Each row of numbers belongs to one of the objects below and depends on some of the facts about them. Some rows are named. Which object is each other row?

Known rows:
drunuk: [ 11 -13  -6   3  21   0  -1   0  -9   6  13   8 -13 -19  -9  -1  17 -10
 -28   0   2 -20  10   8   3  -5 -10  17   4  11  -4  -9  12]
zodil: [ -7  11  12  -2 -28 -16  13  -9  -1 -22  -5 -21  -4 -14  -3  21  -5  20
   7   6  -6  14  21  17 -29  -4  -8   4   7   5 -10  -2  -4]
flogetris: [  7 -12  -5  -4  16  -7   3   4 -11  -1   5   7 -12 -17 -13  -4  16 -10
 -23   1   4 -22  16   9   2  -7 -12  10   8   4  -2  -9  17]
broplem: [ 19 -12  -1   6  21 -11  -7   0 -16   1   7  11  -8 -16 -12 -29  14 -12
  -5  -4   2  -3  -9   3  -2 -12  -3 -18  -3  -6   9 -10  12]
pasik: [ 12 -16 -12   5  12  -3 -11  -3  -7   1   8   5 -11  -8 -11 -20   4   3
  -8   2   7  -5   6   9  -3 -20   2   0  -2 -10   2 -10  12]
brufum: [ -5  -9  13  -7   6  -1  -4   0   8   6   1  -8  12   6 -11   7   0  -2
  -2   3  -2 -15  -8  -8  23  22   1  20  -1   4 -11   9  17]
logrur: [-23   6  -7 -18  -5  14  10  10   9   5 -14  -4  -3  -4   9   4  -9   5
  -9   6  -7   1  -7  -5  -8 -15   4 -13 -17  -4  -1 -11 -10]
tridru: [  1   0   5   7  -1  -6 -14  11 -13 -17   6 -10   2 -15  -6   7 -20  -6
  -7   2   2  11  21   1  -6  16   9  -2   3  -6  14  29 -16]
lesil: [ 22  13 -11  -5  11  -7   5  -5   6   3   9   7   6  20  14   1  -3  -3
  14   6  -1  14   8   4   1  -9  15   1  18 -12  -8  -6 -22]
taras: [-16  -5  18  29 -13   7 -17 -17 -10  -4   3  -8 -20   0   8  13 -13   3
  -3 -12   7  23  -4   4  -7   2  -8  13   9   3  15  16   0]
lari: [ 14 -13  -1   6  16  -5   0  -2 -10   0  10  10 -13 -17 -10  -9  18  -6
 -24   1   3 -18   6  12  -3  -7 -10  13   2   7  -3  -9  15]
timepi: [-21   4   1 -11  -2  16  11  -2   8   9  -2   3 -12   0  20  -1   3  11
 -14  -7  -9  -5  -4 -12  -5  -5  -2  -7 -10   9  11 -14  -9]
skevo: [ -8  -4   2   9 -10  -1 -21  10  -7 -30 -16  -7 -15  -2  -7  13 -11 -23
   9  -2   1   5  16   9   0   5  -9 -10  13  -7  12  15   9]
drimestin: [ 15  14   3  -3  10  -9  15 -15   5   6   4   5   1   9  21  12   9 -13
   0   2  -6  14  -1  12   7  -6  -3  20  23  -3  -6 -16 -11]
vegrur: [ 32  -1 -17   4  -1  20  21  -1  11  14 -11  -6   8  25  11   1   5  -5
   8   6 -11  12   9   7  10 -16 -12   1  10  -1  -5   9 -15]
taflastik: [ -9   0   3  10 -10  -6 -21   7  -7 -24 -11  -9  -9   0  -4  11 -18 -24
   8  -1  -4  10  12   3  -2   4  -4  -6   9 -11  15  14   8]
plifer: [  8 -18 -10   8  18  -1 -15  -5  -8   0   6   8 -14 -12 -13 -20   5  -6
 -11   1   6  -8   1   5   4 -18   4   4   4 -10   7  -7  11]
stifir: [ -6  10  -5  -8   5   7   9   1  -2   4 -10  10   5  -7  14 -17   1  -7
   3  -8  -4   3 -21 -17 -10  -2  -5 -34 -21   7  14 -13  -4]

Facts:
kazik: π 929; β grotrol,virogi
steskono: π 929; β kazik
bupan: π 979; β tregril,brugruk
dripepa: π 986; β sezu
vokasta: π 450; β brudram,zodil
trobrame: π 986; β neflal,dovol,brufluvem
pleplo: π 986; β fiku,lesil
lufliflu: π 450; β fadra,bafis,brebru,plezo,nogros
vagro: π 450; β grotrol,faklum,lufliflu
drekla: π 450; β vokasta,klifipur
rekam: π 450
mogruku: π 986; β lepefe,skavan
vegrur: π 979; β nulor,dovol
pebritrek: π 589
flisin: π 929; β mogruku
trater: π 450; β gopes
plaklimur: π 450; β guples
migidres: π 986; β fozas
lise: π 986; β drifla,drimestin
zodro: π 589; β plefol,dovol,platrul
vobren: π 979; β stagras,grolu,traskani
bekufom: π 979
taflastik: π 450; β skuresam
pustu: π 929; β giti,vokasta
stifir: π 929; β zodro,klalel
drifla: π 979
skevo: π 450; β klugan
stuvus: π 589; β grotrol,tridebre,dovol
dukor: π 979; β brufluvem
drimestin: π 979; β neflal,trevakas
skavan: π 450; β plezo,zodil
vudur: π 986; β lepefe,bribrin,zodil
plugin: π 589; β silozer,ludu
dovol: π 979; β brufluvem
feplil: π 979; β fozas
brebru: π 450; β gege,lepefe
suskoral: π 986; β guples,plezo
klaflabra: π 986; β lofle,neflal,taras
maflim: π 589; β gege,komel,dovol
grolu: π 986
brufum: π 986; β lora,logrur
flogetris: π 589; β pustu,zodil
fiku: π 589; β nuvol
ludu: π 979
logrur: π 929
stevestil: π 986
kluvu: π 589; β bribrin
faklum: π 986; β fiku,grufem
guflil: π 450
lesil: π 979
plefol: π 979
klifipur: π 986; β neflal,dibro,gani,platrul,bribrin,brufluvem
dufen: π 986; β maflim,stevestil,dovol
trivona: π 589; β kazik,stifir,sobriflem
neflal: π 986; β plezo
stagras: π 979; β grebrarak
nepim: π 450; β bribrin
kave: π 929; β platrul
dranel: π 979; β platrul
flubur: π 589; β grolu
fligrister: π 929; β plefol,kizok,dovol
dogodal: π 929; β grotrol,virogi
nulor: π 589
guples: π 986
pasik: π 589
drunuk: π 589; β neflal,lora,zodil
pluvu: π 986; β zizeklen,ludu
lora: π 929
gustudek: π 450; β guflil,vonilur
gege: π 929
tefodror: π 450; β lofle,dibro
stuko: π 589
gopes: π 450; β plezo
skuresam: π 450; β pebritrek
platrul: π 589; β grotrol
gukos: π 929
lepefe: π 450; β grotrol,lora
tridebre: π 589
lari: π 589; β kletik,brufluvem
braskam: π 589
nuvol: π 986; β plefol,gege
bribrin: π 979
brisik: π 979; β guples
gipos: π 929; β neflal,plezo
taras: π 450; β dibro,pludo
sezu: π 589
klalel: π 589
plezo: π 929
lazan: π 450; β brudram
vonilur: π 589; β grotrol,klalel
vesku: π 450; β trevakas
kera: π 929; β trevakas
pludo: π 450
skipil: π 979; β kluvu
fadra: π 589
zuzu: π 450; β dranel
rido: π 929; β giti,komel
zizeklen: π 986
fonur: π 589
kletik: π 589
fozas: π 979; β trevakas,nuvol,zodil
broplem: π 589; β silozer
plifer: π 589; β fonur
mistan: π 589; β getrel,vudur
begak: π 929
skugru: π 589; β getrel,klugan
sedul: π 450; β pludo
teplan: π 986; β drifla
sobriflem: π 986
vivur: π 986
drikos: π 986; β drekla,lora,dovol
fuskil: π 450; β brudram
niste: π 929; β nulor
brufluvem: π 929; β plezo,zodil
gani: π 979; β plezo
klugan: π 986; β brudram,pebritrek
trevakas: π 450; β dukor,zodil
getrel: π 929
kodal: π 986; β plezo
stedu: π 979; β dukor
mudi: π 986
klodon: π 979; β getrel
brefelen: π 929; β drikos,kizok,vudur
bafis: π 450
tridru: π 450; β fadra
flitres: π 929; β klalel
zodil: π 450; β plezo
sketok: π 929; β klalel,greflebak
grotrol: π 979; β neflal
klukil: π 979; β klalel
bodru: π 450; β didu,nulor
giti: π 929; β dovol
duklan: π 450; β vegrur
grufem: π 979; β plezo
plelapo: π 929; β bekufom,traskani
traskani: π 929; β vegrur
grebrarak: π 986; β plefol,timepi
brudram: π 986; β dovol
grigruk: π 986; β brufluvem
zepli: π 929
leflisik: π 589
kizok: π 450; β guples
tregril: π 986; β dibro,stuko
lofle: π 450
flukikim: π 589; β vagro
dapu: π 929; β greflebak
silozer: π 986; β stifir
komel: π 450; β grotrol
vestam: π 979; β skuresam
buros: π 986; β gukos,lepefe,traskani
brugruk: π 929
nogros: π 986; β sezu
timepi: π 929; β neflal
dibro: π 979
virogi: π 589; β trobrame
greflebak: π 589
gronok: π 986
didu: π 450; β nepim,flitres

Rows to name:
No name comes twice in this set of rows, the named rows included.
[  4  -8 -26  -5   2  -1 -21   7  -6 -23  -9  11 -16   4 -23 -11   6   2
   6   7  13  -5   8  16 -10 -25   8 -15   9 -17  -9 -17  19]	pebritrek
[  2 -21 -19  -1  18   1 -19  11 -19 -15  -8  10 -13  -5 -24  -2   1 -26
  -4   8  11 -17  10  15   7 -17  -2  -4   6  -1   0  -8  25]	skugru
[ 26  -7  -7   7  12  20   7  -1  12  14   8  -5   6  25  17  -5   1 -17
  -6   2 -18   8   5   1  32 -11 -12  12   8  -7  14  10 -15]	vobren
[-21   3  -5 -19   8  13   7  10   0   6  -4   0   0 -10  14  11  -8  -7
 -15   4  -7 -11  -3 -12   6  -7   2   0 -17   8   5  -6 -11]	flisin
[-11   5  11  -6 -17  -9   6  -8  13   9   8   0  12   9  -7   6  10  41
   7  -2   9  -4 -11  -6  -8  17  12  12   1  10 -26  -4   2]	neflal
[ -3  -3  10 -13   9 -15  -8   5   8  -1  12   1  12   7   0  -7   0  -5
   2  -5  -5 -15   2 -14  24  30  17  12  11  -1   9   5   4]	pleplo
[ -3   6   5   6  -9  -9  -5   3 -11 -15  10 -10   1 -12  -5  11 -20  12
   4   5   5  20  18  -3 -18   7  15  -4  -4 -11   2  21 -23]	bafis
[ -3   6  22   4  -6 -15  -1 -11  -2 -20   7 -16 -12 -20  11  15  -8  -7
  -9  -7 -13  10  11  10  -9  11 -14   8  12  -3  19  -1   1]	vesku
[  6 -10   9  14 -16  14  -2   1   2 -10  -2 -23   1  -7   1  -1  -8  -2
  -1  -2 -15   8  13   9   1   8 -22  -8   1   0  21  28  -2]	duklan
[ 23  14 -12  -3  -6   1  22  -5  12   6  -2   5   6  27  16  -1  14  14
  17   2  -3  20   9   6 -12 -16   5  -8  14  -6 -12 -12 -20]	plefol
[-31   6 -15 -16 -13   8   0  14   5 -13 -25   1  -2   0   3   6 -15   4
  14  12  -2  -8  -7  -2  -6 -23  12 -18 -17  -6  -8 -19   4]	getrel
[  1  -9  12  -4  -4  -2   2  -7  20   8  11  -5   9  14  -7 -12   3   9
   1 -13  -8 -14  -6 -10  17  24   3   6   7   2   0   6   6]	grebrarak
[  0   0  10  17 -10  -4 -14  -3  -4 -17   0 -13  -6  -5  -2   3 -21  -3
   9  -1  -3  15   8   7  -9   2  -3  -7   6  -8  11  16   0]	rekam

The same objects again, as new rows of numbers:
Named rows:
dogodal: [-13   9 -19 -11   5 -38  -9  -2 -22   0 -14 -12  -6  30  -5   7 -17   3
  -6  -8 -17  15  -9  10   9  20  -1   8]
drimestin: [ -7  11 -10  -5  12 -26 -16  -9 -10  14  -5  18   1  29   4   4 -26  -3
  -6 -13 -17  27 -15  12  34  44  -1  -2]
trevakas: [-28  17  -9  -3   2 -34  -6  -5   2   9  -8   0  12  19  -5 -11 -15  19
   1  -4  -9  30 -19  22  20  41  -1 -12]
flitres: [-14  15 -20 -15  -1 -28 -11  -5 -19  -5  -3  -9  -2  29  -8   8 -16   6
   2 -13 -23  11  -2   4   9  24  -3   4]
brudram: [-13  13 -10 -22   8 -29   5  -7  -7  -1 -10   7 -23  34  -8  -9 -18  -5
  13   4 -17  21 -12  25  16  47   1 -15]
dovol: [ -8  13 -15  -7   8 -30 -15 -10 -14   7 -11  22   2  23  -3   1 -23 -12
   1 -13 -20  21 -19  13  30  53 -13  -9]
maflim: [-10   7   0 -13   9 -36  -5  -4  -3  -1  -5   1  -7  14  -9 -27 -28 -12
  -6 -18 -15  20  -6  14  18  28  -2  -1]
fligrister: [ -9   7 -21 -14   3 -36  -7  -5 -14  -3 -16 -10  -8  26  -4   8 -15   4
 -10 -10 -15  20 -13  15  11  20   1   5]
kizok: [-25  15  -8  -2  -2 -35  -7  -8   4   7 -10   0  14  19  -8 -10 -14  14
   4  -3 -10  26 -14  22  20  38  -2 -11]
stifir: [-13  13 -19 -13   0 -34  -8  -6 -21  -4  -8 -13  -5  27  -9   7 -15   6
  -3 -14 -23  12  -7   6  10  28  -2   5]
trivona: [-10   7   6 -14   8 -35  -9  -7  -2   2   0  -4  -7  18 -13 -24 -29  -8
  -7 -23 -18  19   2   9  19  27   5   1]
drekla: [-30  14  -8  -3   4 -40  -9  -6   2  11 -12   2  11  27  -9 -11 -15  15
   5  -5  -7  29 -13  20  18  34   0 -12]
kluvu: [ -9  15  -4 -15  10 -26  -9   2  -1   2   7   7  -1  19  -9 -26 -35  -6
   0 -18 -17  23  -2  12  12  26  -2  -2]
pasik: [ -6  16  -2 -15   4 -26  -5  -4   2  -5   3   3  -1  16 -11 -25 -33  -8
  -4 -15 -20  23   0  17  18  28  -1   1]
tridebre: [ -9  13  -2 -13   8 -34  -4  -1  -7  -3  -1   3  -2  13 -11 -28 -31 -11
  -2 -18 -18  20  -5  14  15  33  -8  -4]
begak: [ -8  19 -24 -14  -2 -29  -5  -4 -16  -9 -10  -9  -1  26  -6   8 -21   5
  -3  -6 -22  20  -6  16  13  21  -2   7]
klaflabra: [  0   9  -1 -19  14 -28   2  -6  -8  12  -9   1 -18  46  -2 -11 -20   7
  11   2 -13  24  -2  25  20  31  10 -10]
vudur: [-13   8  -5 -20  12 -22  -1  -2  -5   6  -4   6 -19  40  -2  -7 -18   0
  16   7 -11  20  -7  22  12  37   4 -11]

Which object is each row?
No name comes twice in this set of rows, the named rows included.
[-12  18   0 -14   1 -27  -6  -4  -7  -5  11   0   2  13 -14 -26 -30  -8
   4 -21 -25  13  -1   6  14  39  -8  -5]	klalel
[  0   8 -11  -5   7 -27 -16 -13  -7   8 -14  17   3  24  -1   4 -22  -9
  -2 -14 -18  20 -12  15  36  43  -6  -3]	stagras
[ -6   1  -2 -19   8 -22  -3  -8   3   5 -12   6 -19  38  -3  -5 -14  -4
  14   5  -9  16  -2  25  15  29   6 -11]	buros
[ -5   9   0 -21   2 -22   1 -16  -1   3  -5  -3 -21  37  -7  -4 -18   3
   9   2 -19  19   1  23  24  40  14  -9]	pluvu
[ -4  18 -13  -5   5 -23 -15 -11 -11   8  -4  19   5  26  -1   4 -25  -5
  -1 -10 -23  25 -12  13  35  50  -5  -4]	drifla
[-26  13  -6  -4  -3 -35  -8 -10   9   8 -11  -3  12  20  -6  -7 -14  16
   1  -4  -8  28 -12  24  22  33   4  -8]	plaklimur
[ -4  11   1 -12   5 -31  -1  -3  -4  -6   0   0  -2  10  -7 -27 -29  -9
  -8 -15 -18  21  -8  18  19  34  -4  -1]	fiku
[  0  11  -3 -16   5 -28  -6  -6   8  -5  -3   4  -2  13 -10 -24 -30  -9
  -6 -19 -16  21  -1  18  18  21  -2  -2]	flubur
[  1  16 -10  -6   9 -29 -17 -11  -9  16 -11  18   5  38  -4   4 -30  -4
  -2 -14 -19  28  -4  14  40  35   2   0]	bupan
[-10  13 -11  -7  10 -25 -21  -9  -6  14  -5  22   3  34  -1   6 -26  -7
   1 -13 -17  26  -7  10  33  37   1  -2]	skipil
[ -8  13 -24 -13   0 -28  -7  -1 -16  -9 -12  -4   0  24  -6   7 -17   2
   1  -5 -19  13  -9  16   6  21 -12   4]	gukos
[ -5  10 -24 -16   0 -29 -12  -5  -9  -7 -17  -3  -4  25  -6   9 -17   3
  -4  -9 -15  16  -5  17   8  11  -3   4]	plelapo
[-29  18 -10  -2   2 -35  -6  -4  -2   7  -5   3  14  19  -6 -12 -14  16
   6  -2  -9  27 -22  22  15  44  -8 -15]	zodil
[-12  16 -25 -12   3 -31  -5   4 -23  -7  -9  -2   0  23  -5   4 -19   2
   2  -3 -20  16 -15  14   5  27 -14   2]	lora

